[[139 108 113 123 123 140 117 139 139]
 [128 108 117 121 121 144 116 138 141]
 [137 107 114 125 121 141 117 143 142]
 [136 108 114 127 124 136 119 143 141]]
Rows and columns are numbered from 1.
What is the entry in row 1 and column 3? 113
The entry just left of the smallest entry -> 137
What is the top-left entry? 139
The entry just right of 128: 108
What is the top entry of the column that holds the largest entry? 140
The entry just right of 116 is 138
The entry just right of 119 is 143
What is the bottom-right entry? 141
What is the bottom-left entry? 136
The bottom entry of the column that holds the largest entry: 136
What is the entry just right of the smallest entry? 114
What is the top-right entry? 139
What is the entry at row 2, column 3? 117

arr =
[[143 122 127 128]
 [129 124 119 134]
 [111 137 123 126]
 [108 127 125 126]
 [150 116 126 147]
 [100 137 114 121]
 [154 115 134 146]
 [132 120 135 130]
 [106 128 132 116]
 [115 132 127 126]]
The second entry from the end, reading row by row is 127
Read off the last entry of the largest entry's row.
Answer: 146
The entry in the bottom-left corner is 115
Read off the entry in the top-left corner.
Answer: 143
Read off the smallest entry in the last column.
Answer: 116
The entry just right of the smallest entry is 137
Read off the fourth entry, reading row by row.
Answer: 128
The fifth entry in reading order is 129
The last entry, reading row by row -> 126
The third entry on the main diagonal is 123
The third entry from the end, reading row by row: 132
The second entry on the main diagonal is 124
Read off the 3rd largest entry.
Answer: 147

Questions about the matrix below.
1) Which number is the fourth entry from the end, reading row by row?
2) Which number is the smallest entry in the last column?
3) Which number is the fourth entry in reading order?
4) Which number is the entry in the bottom-right corner?
5) Which number is the smallest entry in the last row?
6) Which number is the entry in the bottom-left corner?
7) Which number is the top-right entry?
8) Which number is the smallest entry in the first column?
[[120 130 129 119 117 101 119]
 [122 121 139 137 126 127 128]
 [119 120 133 109 132 119 116]
 [119 122 135 113 127 115 122]
 [128 136 121 115 118 103 130]
 [126 121 132  99 137 125 130]
 [119 122 136 120 126 115 123]
 [120 124 136 147 121 123 120]
 [121 121 137 126 128 123 127]
 [119 125 138 145 118 116 124]
 [135 132 132 144 123 131 150]
 [131 127 130 104 133 123 143]
 [124 121 137 121 130 125 133]
 [117 123 134 131 122 115 115]
 [119 119 131 116 134 128 110]
 [118 124 137 137 120 115 121]]
1) 137
2) 110
3) 119
4) 121
5) 115
6) 118
7) 119
8) 117

M =
[[135 142 139 127 129 139 140 135 140 113 118 130 144 144 141]
 [121 131 123 115 133 120 118 123 112 115 126 123 120 138 115]
 [116 118 116 136 109 116 128 115 126 121 108 110 127 124 124]
 [111 135 133 155 136 128 113 119 115 114 136 120 126 129 120]]
Indices start at 1.
What is the entry just left of 155? 133
What is the entry directly below the smallest entry? 136
What is the top-right entry? 141
What is the entry at row 2, column 3? 123
What is the entry in row 3 and column 2? 118
The top entry of the column that holds the smallest entry: 118
The entry in row 2 and column 1 is 121
The entry just right of 109: 116
What is the entry in row 1 and column 2? 142
The entry at row 1, column 3 -> 139
The entry at row 3, column 3: 116
What is the entry directly below 109? 136
The entry in the top-left corner is 135
What is the entry at row 3, column 1? 116
What is the bottom-left entry? 111
What is the entry just right of the smallest entry? 110
